Here is a tiny trained network, its code and every weight. The questions are about switching its units off for an input and a target symbol, where a switched-off unit gives its printed mean instead of its output.

import numpy as np


def w(rows, s, z=0):
    codes = np.array(rows[::2]) - 128.0
    scale = np.full(codes.shape[1], s)
    scale[-1] = z or s
    return codes * scale


def f(y):
    return y / 2 * (1 + np.tanh(0.7978845608 * (y + 0.044715 * y**3)))


def softmax(a):
    e = np.exp(a - a.max(-1, keepdims=True))
    return e / e.sum(-1, keepdims=True)


def log_softmax(a):
    a = a - a.max(-1, keepdims=True)
    return a - np.log(np.exp(a).sum(-1, keepdims=True))


def net(x, mask):
    ids = ['Γαβετφψ'.index(c) for c in x.split()]
    T = len(ids)
    res = E[ids] + P[:T]
    u = 0
    for l in range(2):
        r = res
        for j in range(3):
            rows = slice(3 * j, 3 * j + 3)
            q, k, v = (r @ M[l][rows].T for M in (Q, K, V))
            z = softmax(np.where(np.tri(T) > 0, q @ k.T / 3**0.5, -1e9)) @ v
            o = O[l][rows]
            res = res + np.where(mask[u + j], z, o[:, -1]) @ o[:, :-1]
        u += 3
        y = f(res @ A[l][:, :-1].T + A[l][:, -1])
        res = res + np.where(mask[u : u + 16], y, B[l][:, -1]) @ B[l][:, :-1]
        u += 16
    return log_softmax(res[-1] @ U[:, :-1].T + U[:, -1])


Q, K, V, O, A, B = {}, {}, {}, {}, {}, {}
E = w([
[24,186,21,55,168,64],'Γ',
[146,239,153,151,239,58],'α',
[16,148,48,151,67,174],'β',
[59,219,54,55,82,153],'ε',
[185,101,131,64,95,14],'τ',
[126,57,139,169,81,39],'φ',
[161,80,81,234,3,166],'ψ',
],0.014)
P = w([
[83,27,163,2,86,154],'0',
[167,82,88,75,142,147],'1',
[161,126,109,98,121,160],'2',
[152,157,123,108,112,158],'3',
[138,181,147,120,80,163],'4',
[137,187,143,134,91,151],'5',
[142,193,139,145,91,148],'6',
[142,191,139,158,97,142],'7',
[142,186,138,169,107,137],'8',
[155,172,131,187,113,132],'9',
],0.0063)
Q[0] = w([
[112,118,175,112,114,95],'L0H0',
[125,109,94,95,121,122],'L0H0',
[153,88,173,100,151,202],'L0H0',
[50,149,71,80,129,100],'L0H1',
[149,156,182,63,85,114],'L0H1',
[151,141,61,89,128,161],'L0H1',
[45,2,60,147,96,113],'L0H2',
[185,109,137,195,6,62],'L0H2',
[133,61,77,133,126,166],'L0H2',
],0.0086)
K[0] = w([
[77,144,143,129,97,178],'L0H0',
[112,77,176,146,124,97],'L0H0',
[78,36,59,49,102,151],'L0H0',
[117,210,80,87,119,71],'L0H1',
[160,169,76,81,129,33],'L0H1',
[75,148,96,109,180,128],'L0H1',
[24,46,86,210,135,106],'L0H2',
[175,101,254,173,161,131],'L0H2',
[151,126,90,149,39,92],'L0H2',
],0.0076)
V[0] = w([
[70,48,144,26,72,152],'L0H0',
[149,59,79,88,113,136],'L0H0',
[176,183,129,189,208,218],'L0H0',
[171,119,91,172,106,127],'L0H1',
[76,136,69,71,91,140],'L0H1',
[126,189,145,30,173,55],'L0H1',
[107,103,195,114,112,154],'L0H2',
[210,71,151,186,126,81],'L0H2',
[145,151,130,2,139,69],'L0H2',
],0.0088)
O[0] = w([
[119,67,45,109,56,143,186],'L0H0',
[113,81,25,94,53,9,193],'L0H0',
[132,136,153,144,103,155,2],'L0H0',
[114,254,139,134,109,128,187],'L0H1',
[127,87,24,145,12,142,239],'L0H1',
[131,50,184,99,145,80,48],'L0H1',
[205,89,78,66,121,135,105],'L0H2',
[157,23,195,66,77,44,163],'L0H2',
[248,113,149,186,161,97,87],'L0H2',
],0.0063,0.0059)
A[0] = w([
[179,4,36,67,143,176,44],'L0N0',
[162,142,129,153,163,124,2],'L0N1',
[146,86,180,89,136,109,157],'L0N2',
[132,58,135,139,84,112,144],'L0N3',
[138,134,178,182,135,180,82],'L0N4',
[138,67,161,102,114,195,162],'L0N5',
[113,138,139,62,182,145,133],'L0N6',
[152,152,76,84,120,102,123],'L0N7',
[156,152,119,133,122,123,68],'L0N8',
[183,87,112,153,119,100,108],'L0N9',
[89,155,131,38,130,111,148],'L0N10',
[187,125,175,126,159,114,69],'L0N11',
[144,194,134,106,80,238,67],'L0N12',
[72,93,134,143,98,59,127],'L0N13',
[112,106,193,186,150,108,8],'L0N14',
[77,154,63,111,162,161,181],'L0N15',
],0.012,0.0032)
B[0] = w([
[83,172,208,92,147,157,245],'L0N0',
[150,180,138,74,134,113,130],'L0N1',
[188,131,30,240,162,58,161],'L0N2',
[54,201,152,130,136,233,226],'L0N3',
[2,147,187,76,193,187,136],'L0N4',
[120,173,168,132,44,155,125],'L0N5',
[139,153,179,212,108,189,126],'L0N6',
[71,91,130,121,47,130,215],'L0N7',
[125,107,119,152,115,143,133],'L0N8',
[106,120,55,120,93,166,180],'L0N9',
[132,175,252,23,34,211,151],'L0N10',
[190,150,40,144,136,34,145],'L0N11',
[157,105,137,162,193,70,233],'L0N12',
[143,144,129,96,119,146,221],'L0N13',
[114,104,178,79,105,186,130],'L0N14',
[203,131,193,100,111,45,222],'L0N15',
],0.0067,0.012)
Q[1] = w([
[118,123,151,145,139,170],'L1H0',
[37,139,138,151,200,170],'L1H0',
[186,134,100,73,131,132],'L1H0',
[159,154,64,129,83,145],'L1H1',
[8,59,99,144,145,136],'L1H1',
[109,93,147,132,158,134],'L1H1',
[115,106,107,95,45,108],'L1H2',
[152,122,11,187,160,6],'L1H2',
[47,102,166,138,211,155],'L1H2',
],0.011)
K[1] = w([
[138,148,174,118,163,83],'L1H0',
[59,100,176,161,107,147],'L1H0',
[146,75,135,92,46,46],'L1H0',
[166,234,17,160,62,171],'L1H1',
[57,219,91,94,195,149],'L1H1',
[158,178,53,90,105,53],'L1H1',
[137,255,124,88,178,130],'L1H2',
[113,173,8,220,174,185],'L1H2',
[150,19,105,65,26,140],'L1H2',
],0.0072)
V[1] = w([
[211,81,254,115,235,149],'L1H0',
[188,123,94,112,185,148],'L1H0',
[211,150,190,65,137,5],'L1H0',
[201,218,122,190,135,195],'L1H1',
[238,74,54,134,208,50],'L1H1',
[162,199,101,56,102,59],'L1H1',
[123,81,133,4,162,156],'L1H2',
[80,104,57,158,11,121],'L1H2',
[105,54,52,209,140,158],'L1H2',
],0.0064)
O[1] = w([
[101,183,108,192,125,100,11],'L1H0',
[138,153,253,169,76,130,81],'L1H0',
[24,122,54,135,179,161,110],'L1H0',
[67,178,33,113,126,159,115],'L1H1',
[51,107,159,86,157,99,2],'L1H1',
[183,51,128,145,210,137,153],'L1H1',
[73,123,89,109,203,101,128],'L1H2',
[37,127,64,166,56,63,189],'L1H2',
[192,160,181,166,117,30,87],'L1H2',
],0.0055,0.022)
A[1] = w([
[180,180,173,139,102,108,87],'L1N0',
[100,145,102,94,64,120,122],'L1N1',
[94,129,113,97,120,171,110],'L1N2',
[162,97,117,121,161,150,61],'L1N3',
[106,138,163,70,137,184,1],'L1N4',
[37,140,106,105,114,157,120],'L1N5',
[132,55,123,126,113,204,205],'L1N6',
[157,90,137,217,109,20,6],'L1N7',
[108,118,170,250,161,140,108],'L1N8',
[182,84,116,94,101,137,110],'L1N9',
[29,147,159,64,109,175,147],'L1N10',
[72,144,158,55,112,203,101],'L1N11',
[108,149,98,157,123,81,87],'L1N12',
[145,139,145,98,111,104,137],'L1N13',
[121,141,98,176,86,156,145],'L1N14',
[107,85,111,99,69,111,123],'L1N15',
],0.011,0.0044)
B[1] = w([
[106,132,117,121,118,215,138],'L1N0',
[98,83,177,143,165,166,249],'L1N1',
[134,97,177,104,133,112,175],'L1N2',
[105,96,175,143,99,89,130],'L1N3',
[103,254,162,215,187,113,141],'L1N4',
[100,84,158,91,82,134,185],'L1N5',
[152,179,187,102,158,67,210],'L1N6',
[156,64,89,165,78,135,155],'L1N7',
[125,141,86,93,78,132,139],'L1N8',
[85,165,116,178,171,118,205],'L1N9',
[187,50,123,100,24,130,185],'L1N10',
[165,47,17,196,89,100,188],'L1N11',
[162,115,119,147,169,124,142],'L1N12',
[114,180,77,107,149,175,142],'L1N13',
[114,170,145,79,173,84,205],'L1N14',
[86,157,142,150,189,135,246],'L1N15',
],0.0076,0.021)
U = w([
[125,138,123,45,65,117,147],'Γ',
[16,183,147,106,171,121,172],'α',
[109,151,65,203,116,95,90],'β',
[129,147,118,123,127,166,1],'ε',
[193,175,140,66,89,1,86],'τ',
[166,161,151,106,104,95,75],'φ',
[229,240,71,16,37,112,232],'ψ',
],0.0063,0.0029)

Each question gives the input, a string of symbols that net reads in full, and the target symbol t.
The units are the heads (3 rows each of Q, K, V and O) and the neurons (one row each of A and B). Each row of codes is followed by its name. A weight is (code - 128) times the scale printed after its matrix; where a second scale follows, it is the last column's (O, A, B and U).
mask holds one flag per unit, layer by layer, with each layer's heads first. A switched-off unit (its flag False) gives its mean, the last column of its rows in O or B, instead of its output. The means were averaged over made-up inputs and are rounded, as every weight is.
A unit's drop is (log p(t) with every unit on - log p(t) with that unit switched off) / (log p(t) with every unit on - log p(t) with every unit switched off).
The circuit of an input: a set's keep is (log p(t) with only the set's units on - log p(t) with every unit switched off) / (log p(t) with every unit on - log p(t) with every unit switched off). Starting from the 12 units with the biggest drops (on a tie, the unit counted first), units are removed one at a time, each time the one whose removal leaves the highest keep (on an exact tie, the one counted first), for as long as the keep stays at least 0.8.
units of the circuit, in order: the units of the circuit, biggest drop first
unit that matters most: the unit with the biggest drop
k most important neurons: the k neurons with the biggest drops, biggest first
k most important neurons of layer l: the k neurons of layer l with the biggest drops, biggest first
which heads matter: for each layer, one digit per head in row order, 1 if its drop is at least 0.15 and else 0, layers parted by /
input ψ τ ε ψ τ ε ψ Γ ψ τ, target β: which heads matter -> 111 / 001
input ψ ψ ψ β ψ, target β: 3 most important neurons -> (L0N12, L0N0, L1N7)
input β ε ψ, target Γ: unit that matters most -> L0N15
input ψ β ψ ψ α β ψ φ, target ψ: units of the circuit, in order -> (L1H2, L1N1, L1N15, L0H0)
input ψ τ ψ ε ψ φ ψ ψ ψ α, target ψ: 2 most important neurons of layer 0 -> (L0N3, L0N0)
input ψ τ ψ τ ψ φ Γ, target Γ: 2 most important neurons -> (L0N10, L1N10)
input ε ε β ψ ψ ψ ε ψ φ, target Γ: units of the circuit, in order -> (L0H2, L0N12, L1N10, L1H1)
input φ β ε α τ β β ψ τ, target ψ: 4 most important neurons -> (L1N1, L1N15, L0N0, L0N12)
input ψ β β φ α ψ Γ, target ψ: units of the circuit, in order -> (L1N1, L1N15, L0H0)
input β ψ β ψ β β, target β: units of the circuit, in order -> (L0N0, L0H1, L1H2, L0H2)
input τ ψ ψ τ ψ ε, target Γ: units of the circuit, in order -> (L0N10, L1N10, L1H2, L1N5)
input τ ε ψ τ α ψ, target ψ: 4 most important neurons of layer 1 -> (L1N1, L1N15, L1N8, L1N9)
input ε ψ ε ψ, target α: which heads matter -> 011 / 000
input ε ψ ψ τ ψ ψ ε ε, target β: 3 most important neurons -> (L0N3, L0N0, L0N12)
input τ τ τ ψ ε, target Γ: units of the circuit, in order -> (L1N10, L1H2, L0N10, L1N5)
input ψ α ψ ψ β ψ τ ψ Γ, target ψ: unit that matters most -> L1H2
input ε ψ φ, target Γ: 3 most important neurons -> (L1N10, L0N15, L1N5)
input τ τ α ψ α ψ ψ ψ β, target Γ: 2 most important neurons of layer 0 -> (L0N10, L0N0)
input Γ τ φ ψ, target Γ: 3 most important neurons of layer 0 -> (L0N0, L0N15, L0N2)
input ψ β Γ, target Γ: unit that matters most -> L0H1
input φ ψ ψ ψ ψ ψ ψ ψ Γ φ, target α: 3 most important neurons -> (L0N0, L0N3, L0N7)
input φ ψ ψ β τ ψ α, target ψ: which heads matter -> 001 / 100
input τ ψ τ β, target Γ: which heads matter -> 110 / 001
input Γ ε ψ ε ψ τ β ψ β β, target β: 4 most important neurons of layer 0 -> (L0N3, L0N0, L0N12, L0N7)
input ψ β ψ ψ τ, target Γ: which heads matter -> 010 / 001
input ψ τ α β ψ ψ ψ ψ τ, target ψ: which heads matter -> 100 / 001
input ψ τ Γ β φ τ φ, target α: 3 most important neurons of layer 0 -> (L0N0, L0N7, L0N12)
input τ ψ τ ε β τ τ φ ψ τ, target β: which heads matter -> 001 / 001
input τ φ ψ τ, target α: 2 most important neurons of layer 0 -> (L0N2, L0N0)
